Each row of numbers belongs to one of the things below and depends on some of the facts about them. Some rows are named. Which thing is each other row?

Facts:
θ: belongs to class; ψ: points at; δ: is of sort
K207 | θ b | δ fibruklir
K562 | θ d | ψ K246 | δ gruflir
K720 | θ a | ψ K995 | δ dretro
K180 | θ a | δ gruflir
K298 | θ e | δ dretro
K416 | θ a | δ gruflir
K628 | θ c | δ gruflir
K57 | θ a | δ dretro
K400 | θ b | ψ K180 | δ sodu
K767 | θ f | ψ K184 | δ sodu
K806 | θ a | ψ K602 | δ gruflir
K199 | θ b | ψ K324 | δ flabre
K955 | θ b | δ flabre
K426 | θ a | ψ K587 | δ gruflir
K536 | θ a | δ gruflir
K803 | θ f | δ broskos
K938 | θ a | δ gruflir
K610 | θ a | δ dretro
K22 | θ c | ψ K619 | δ dretro
K456 | θ a | ψ K688 | δ sodu
K619 | θ b | ψ K615 | δ gruflir
K814 | θ a | ψ K201 | δ flabre
K701 | θ c | δ broskos
K284 | θ a | ψ K376 | δ flabre
K201 | θ b | ψ K110 | δ gruflir
K640 | θ e | ψ K798 | δ dretro
K124 | θ d | ψ K807 | δ dretro
K309 | θ g | δ dretro
K845 | θ f | δ dretro
K361 | θ g | δ fibruklir
K286 | θ a | ψ K828 | δ dretro
K96 | θ c | δ dretro
K499 | θ a | ψ K471 | δ flabre
K290 | θ a | ψ K938 | δ dretro
K242 | θ a | ψ K230 | δ dretro
K844 | θ a | ψ K117 | δ dretro
K246 | θ c | δ dretro
K464 | θ c | ψ K844 | δ dretro
K376 | θ d | δ dretro
K777 | θ d | ψ K610 | δ gruflir
K208 | θ e | ψ K640 | δ gruflir
K375 | θ b | ψ K709 | δ gruflir
K92 | θ b | δ broskos
K230 | θ b | ψ K767 | δ gruflir
K690 | θ c | ψ K720 | δ dretro
K798 | θ d | ψ K87 | δ gruflir
K95 | θ c | δ gruflir
K354 | θ f | δ dretro
K470 | θ a | ψ K124 | δ gruflir
K176 | θ b | δ dretro
K87 | θ b | ψ K74 | δ dretro
K386 | θ b | ψ K199 | δ broskos
K2 | θ b | δ dretro
K812 | θ a | ψ K151 | δ dretro
K587 | θ a | δ sodu
K73 | θ a | δ flabre
K74 | θ a | ψ K829 | δ flabre
K126 | θ b | δ gruflir
K688 | θ a | ψ K499 | δ flabre
K995 | θ a | ψ K426 | δ dretro
K223 | θ a | δ sodu
K612 | θ a | ψ K879 | δ gruflir
K828 | θ e | ψ K210 | δ broskos
K141 | θ a | δ broskos
K33 | θ f | ψ K812 | δ gruflir
K807 | θ e | ψ K806 | δ flabre
K363 | θ e | δ gruflir
K680 | θ d | δ fibruklir
K81 | θ b | δ sodu
K772 | θ f | δ sodu
K255 | θ f | ψ K188 | δ gruflir
K758 | θ a | ψ K242 | δ dretro
K117 | θ a | ψ K95 | δ flabre
K471 | θ c | ψ K864 | δ sodu
K324 | θ b | ψ K758 | δ fibruklir
K342 | θ a | ψ K617 | δ broskos
K150 | θ b | δ gruflir
K585 | θ b | δ dretro
K405 | θ d | δ gruflir
K818 | θ e | δ sodu
K108 | θ a | δ dretro
K864 | θ b | ψ K416 | δ fibruklir
K978 | θ a | δ fibruklir
K615 | θ a | ψ K845 | δ dretro
K709 | θ a | ψ K814 | δ dretro
K151 | θ a | ψ K536 | δ dretro
K617 | θ a | ψ K97 | δ broskos
K97 | θ b | ψ K150 | δ flabre
K485 | θ a | δ gruflir
K188 | θ f | δ gruflir
K110 | θ c | ψ K456 | δ flabre
K184 | θ c | ψ K777 | δ broskos
K387 | θ g | δ broskos
K733 | θ d | ψ K2 | δ sodu
K70 | θ e | δ dretro
K210 | θ e | ψ K298 | δ dretro
K357 | θ d | δ flabre
K943 | θ b | ψ K57 | δ flabre
K730 | θ e | ψ K208 | δ sodu
K771 | θ e | δ fibruklir
K602 | θ d | ψ K290 | δ gruflir
K879 | θ a | ψ K585 | δ sodu
K829 | θ a | ψ K386 | δ dretro

Known rows:
K844: 5, -9, 14, -7, -4, -16, -13, -21, -8, 0, -4, 12, -21, 3, 5, -4, -10, 7, -11, -2, -6, 14, 15, 20, -9, 8, -24, 7, 2, -8, 12, -8, -13, 17, 15, -7, 21, 1, 8, -11, 7
K117: 5, 5, 6, -10, -5, -23, 10, -7, -8, 1, 10, 16, -27, -2, 32, 8, -12, 15, -3, -5, -1, 18, 6, 14, -20, 8, -13, 3, 12, -7, 12, -19, -6, 16, 20, -2, 21, 1, 22, -17, 3
K96: 8, -7, 8, 9, 3, -14, -10, -13, 0, 4, -2, 14, -27, 6, 2, -6, -13, 10, -5, 4, -24, -1, 17, 18, 6, -2, -37, 9, -1, -9, 2, -2, 0, 15, 15, 10, 14, -9, 3, -11, -3
K955: 1, 15, 1, 0, 0, -21, 1, -1, 3, 2, 16, 20, -21, -1, 33, 9, -10, 18, -3, -15, 0, 7, 10, 22, -10, -2, -21, 2, 9, -4, 0, -18, -4, 1, 24, 1, 18, 3, 19, -14, -4
K426: 4, -8, 11, -6, -2, -13, -7, -26, -9, 9, -16, 25, -16, 12, 2, -7, -16, 5, -9, -1, 0, 13, 14, 16, -1, 24, -10, 12, -4, -11, 8, -6, -5, 16, 4, -7, 12, 10, 2, -19, 0
K602: 2, -4, -8, 3, 13, -10, -7, -19, -5, -1, -15, 15, -19, 14, -2, 4, -4, 16, -19, 7, -18, 4, 34, 17, -1, 4, -13, 21, -4, -19, -6, -4, 15, 18, 9, -3, 8, 5, -5, -25, -23
K141: 1, -6, 16, 4, 0, -12, -4, -22, 1, 8, -16, 28, -18, 15, 7, -10, -16, 5, -6, -10, -5, 0, 9, 9, 10, 17, -11, 17, -8, -5, 6, -5, -2, 14, 3, -5, 10, 10, -1, -15, -5
K151: 4, -9, 14, -7, -4, -16, -13, -21, -7, 0, -4, 13, -20, 3, 5, -4, -10, 7, -10, -2, -6, 13, 14, 19, -9, 9, -24, 7, 2, -8, 12, -8, -13, 16, 15, -6, 20, 1, 7, -11, 6
K617: 2, -4, 12, -4, 0, -14, -4, -26, -7, 7, -20, 26, -18, 14, 3, -8, -16, 8, -11, -1, 2, 11, 13, 13, 0, 24, -7, 14, -5, -9, 9, -8, -2, 20, 4, -10, 11, 10, 2, -19, -3
K499: 2, 5, 4, 0, -6, -28, 8, -3, -11, 0, 6, 16, -33, -2, 33, 4, -17, 18, -6, 1, 4, 17, 10, 11, -21, 7, -10, -3, 4, -2, 16, -14, -7, 18, 23, -3, 23, 5, 20, -18, 8
K758: 9, -7, 22, -3, -7, -18, -9, -26, -1, -3, -1, 12, -25, 6, 8, -5, -7, 16, -8, -7, -5, 11, 12, 14, -13, 4, -30, 2, 2, -6, 9, -9, -15, 22, 8, -13, 22, -14, 0, -8, 5
K879: 10, 1, 7, -7, -6, -22, 5, -15, -15, 3, 12, 22, -22, 7, 30, 10, -11, 13, 4, 7, -1, 26, 14, 10, -16, 14, -12, 2, 8, -9, 5, -10, -9, 5, 19, 5, 20, 6, 13, -16, 5
K730: 11, 0, 1, -5, -8, -17, 11, -15, -16, 7, 14, 22, -25, 6, 23, 4, -12, 12, 4, 16, -12, 28, 13, 6, -14, 14, -9, 4, 7, -9, 3, -10, -5, 7, 22, 15, 18, -3, 14, -18, 2
K87: -2, 10, 1, -5, 2, -13, -21, -25, -7, 0, 2, 18, -5, 8, -3, -4, -5, 11, -10, 1, 3, 14, 9, 39, -4, 6, -28, 5, -2, -10, 3, -13, -8, 7, 22, -2, 20, 6, 9, -10, 1
K70: 5, -12, 14, 5, -7, -9, -6, -16, 0, 4, 2, 13, -26, 3, 3, -12, -11, 5, -6, -1, -23, 4, 13, 10, 3, 0, -24, 12, -2, -4, 7, -3, -9, 14, 17, 6, 17, -9, 4, -10, 2
K807: 3, -4, 0, -14, -4, -18, 18, -2, -8, -5, 10, 2, -30, -8, 33, 11, -8, 17, -4, 1, -14, 17, 13, 5, -22, 0, -8, 15, 16, -3, 5, -20, -1, 19, 23, 4, 18, -4, 17, -16, -5
K387: -4, 0, 10, 9, 5, -13, -12, -21, 6, 10, -12, 31, -12, 15, 3, -6, -11, 11, -14, -14, 2, -1, 15, 15, 12, 14, -11, 12, -11, -6, -3, -10, -2, 5, 6, -8, 9, 13, 0, -15, -8

Rows to name:
No name comes twice in this set of rows, the named rows included.
-4, 5, 0, 8, 3, -19, -18, -20, -8, 7, -18, 28, -16, 12, 1, -7, -20, 14, -16, 3, 9, 11, 25, 24, -3, 20, -11, 2, -11, -7, 1, -1, -3, 10, 13, -11, 13, 15, 0, -21, 1 => K201
4, 5, 4, -4, -6, -26, 8, -4, -11, 2, 6, 17, -31, -3, 32, 5, -17, 17, -6, 0, 2, 18, 9, 13, -21, 8, -11, -2, 7, -4, 15, -15, -7, 17, 23, -3, 22, 5, 22, -19, 7 => K814
7, 4, 10, -3, 1, -15, -13, -26, 0, 14, -13, 32, -16, 12, -2, -5, -16, 15, -15, -10, 6, 13, 24, 24, -5, 23, -20, 1, 1, -16, -5, -8, -7, 12, 1, -13, 11, -5, 2, -21, -5 => K230
5, -5, 5, -7, -7, -7, -7, -24, -12, 8, 1, 17, -19, 5, -7, -12, -11, 2, -9, 11, -16, 18, 9, 23, -3, 12, -21, 11, -1, -12, 11, -10, -7, 17, 21, 9, 18, -5, 14, -14, 4 => K640
3, -9, 12, 8, -4, -8, 0, -23, 0, 10, -10, 25, -22, 13, 2, -14, -16, 5, -5, 0, -17, 2, 13, 4, 10, 15, -10, 17, -9, -6, 2, -1, -1, 13, 7, 6, 10, 0, -4, -16, -4 => K363
6, -11, 19, 0, -4, -13, -13, -17, 2, 4, 0, 16, -22, 4, 8, -6, -11, 2, -6, -12, -13, 4, 12, 16, 2, 4, -28, 9, 1, -6, 10, -5, -13, 10, 13, -3, 19, -1, 6, -9, 5 => K610
-3, 5, 7, 8, 6, -12, -13, -20, 5, 8, -13, 30, -11, 15, 4, -6, -14, 11, -10, -12, 2, -1, 17, 20, 10, 13, -15, 14, -8, -6, -4, -6, 0, 5, 7, -7, 8, 11, -1, -17, -9 => K92
4, -9, 12, -3, -5, -18, -14, -18, -9, 1, -6, 13, -23, 3, 5, -6, -13, 8, -12, 1, -5, 14, 17, 19, -9, 9, -23, 4, -1, -6, 14, -5, -13, 18, 17, -8, 21, 3, 7, -12, 10 => K709
9, 5, -1, 8, 0, -17, 5, -8, -5, 7, 18, 25, -24, 8, 24, 7, -11, 16, 5, 9, -16, 14, 18, 8, -4, 4, -18, 3, 4, -8, -8, -8, -1, -4, 23, 19, 15, -4, 10, -15, -5 => K772
18, 6, 1, -4, -4, -20, 7, -11, -10, 18, 15, 29, -29, 4, 16, 7, -14, 18, -2, 10, -10, 27, 26, 13, -16, 15, -20, -6, 14, -18, -8, -12, -6, 6, 16, 12, 15, -19, 18, -23, -3 => K767

The same things again, as new rows of numbers:
Known rows:
K617: 5, 9, 5, -18, -3, -1, 5, 13, 8, 3, 0, -8, 2, 20
K456: -1, 7, 5, -10, -5, 10, 1, -14, 5, 6, 4, -7, -10, 2
K110: 4, 3, 7, -9, -4, 6, 9, -2, 6, 5, 1, -3, 8, 7
K180: 4, 1, 5, -12, -6, 5, 3, -20, 7, 4, 7, -3, -1, 15
K628: 3, 0, 2, -10, -5, 2, 8, -4, 7, 1, 4, -1, 6, 6
K184: 7, 5, 2, -17, 0, 2, 7, 20, 7, 3, 0, -5, 11, 17
K845: 9, 13, -8, -5, -1, 11, 2, 5, 9, -2, 10, -16, 4, 11
K771: -7, -4, 0, -5, -8, 7, -1, -31, 3, 0, 13, -3, -12, -15
K117: 7, 7, 6, -10, -7, 6, 8, -12, 7, 8, 4, -5, -1, 11
K864: -7, -2, 3, -7, -7, 8, -1, -37, 4, 0, 10, -2, -18, -10
K416: 4, 5, 8, -11, -5, 2, 3, -19, 8, 1, 7, -5, -2, 13
K690: -3, 2, 0, -15, -2, 8, 5, 17, 5, 5, -2, -7, 1, 4
K730: -4, 4, 4, -10, -8, 7, 3, -2, 5, 6, 3, -5, -6, -7
K818: -1, 3, 5, -10, -4, 9, 3, -8, 5, 3, 6, -6, -3, -3
K255: -2, 6, -1, -1, -14, -3, 3, 0, 8, -4, 3, -7, 6, 9
K387: 7, 9, 2, -17, -3, 1, 5, 11, 8, 4, 2, -7, 1, 20
K207: -8, -2, 3, -6, -7, 6, 0, -36, 4, 0, 8, -2, -19, -10

Rows to name:
No name comes twice in this set of rows, the named rows included.
3, 5, 0, -15, 1, 10, 3, 12, 6, 4, 2, -7, 3, 5 => K96
-1, 5, 7, -12, -4, 9, 3, -13, 6, 4, 3, -6, -10, 0 => K81
-2, 1, 2, -13, -6, 12, 4, -12, 5, 8, 2, -3, -12, -2 => K400
0, 2, 1, -9, -1, 13, 3, -7, 5, 4, 4, -5, -1, -3 => K471
9, 10, -6, -11, -6, 4, 2, 17, 7, 3, 3, -8, 13, 21 => K803
2, 2, 9, -10, -8, 2, 13, -6, 8, 4, 2, -7, -4, 8 => K943
7, 4, 5, -7, -5, -4, 13, -12, 10, -2, 10, -7, -7, 5 => K619

Now the same things, written a new way:
Some things and their rows:
K587: -5, -13, -8, -5, -4, -1, -6, 4, 12, 1, 0, -8, 6, 0
K108: 2, -26, -11, -7, 2, 8, -12, -1, 13, 5, -12, 4, 7, -19
K610: -4, -31, -7, -12, -4, -1, -10, -3, 12, 7, -7, 4, 21, -22
K81: -2, -10, -3, -6, 0, 6, -10, -5, 14, -7, 4, -2, 3, -1
K57: 0, -32, -6, -14, -4, 5, -17, 2, 7, 0, -16, 1, 5, -16
K110: -12, 35, 12, 14, 0, -12, 16, 11, -20, 5, 10, -9, -8, 20
K386: -5, 21, 3, -4, -11, 0, 8, -5, -4, 0, 19, -4, -14, 23
K199: -13, 28, 6, -3, -11, -5, 10, -5, -6, 0, 25, -10, -18, 25
K298: 4, -17, -19, 7, 9, -11, -2, -1, -12, -8, -37, 1, 18, -21
K387: 0, 30, 16, 17, 5, -15, 18, 16, -24, 3, 3, -5, -2, 13
K615: 1, -30, -5, -17, 5, 10, -25, 2, 3, -1, -16, 4, -1, -17
K536: 1, 0, -3, -9, -13, -2, 7, 1, -6, 10, 5, -4, -4, 9
K126: 2, 5, 1, -9, -9, 4, 4, -8, -3, 2, 10, 4, -7, 8
K176: 5, -27, -5, -7, -1, 11, -12, -10, 16, -4, -10, 8, 7, -17
K223: -6, -11, -9, -4, 3, 3, -10, 2, 12, 3, 2, -5, 3, -2
K772: 1, -14, 21, 0, -3, 8, -10, 9, 23, -3, 9, 2, 3, -4
K246: 7, -23, -1, 8, 2, -5, -3, 8, 5, -3, -26, 4, 18, -24

Which thing is each row?
No name comes twice in this set of rows, the named rows included.
7, 6, 24, -2, -2, 12, 2, 5, 6, 9, 18, 9, -12, 4 => K33
3, -23, -10, -8, 10, 13, -15, -2, 13, 7, -11, 7, 2, -19 => K286
6, 11, 6, 7, 1, -6, 11, 8, -15, 6, -4, 2, -1, 2 => K628
3, 11, -10, 2, -1, 5, 12, -4, 4, 19, 12, 2, -5, 5 => K612
5, -38, 25, -13, -6, 11, -23, 10, 13, -9, -9, 7, 2, -17 => K845
-4, -8, -12, 3, 0, 2, 0, 1, 20, 7, 3, -5, 9, -2 => K879
4, -4, 28, -10, -16, 3, 0, 10, -1, 1, 12, 3, -8, 7 => K188
-9, 8, -17, 14, 20, -16, -3, 4, -9, -12, -15, -12, 14, 0 => K771
6, -20, 6, -1, 21, 7, -20, 9, -7, -3, -25, 9, 2, -25 => K22
2, 8, -6, -7, 2, 6, 3, -2, -5, 16, 10, 2, -11, 7 => K470

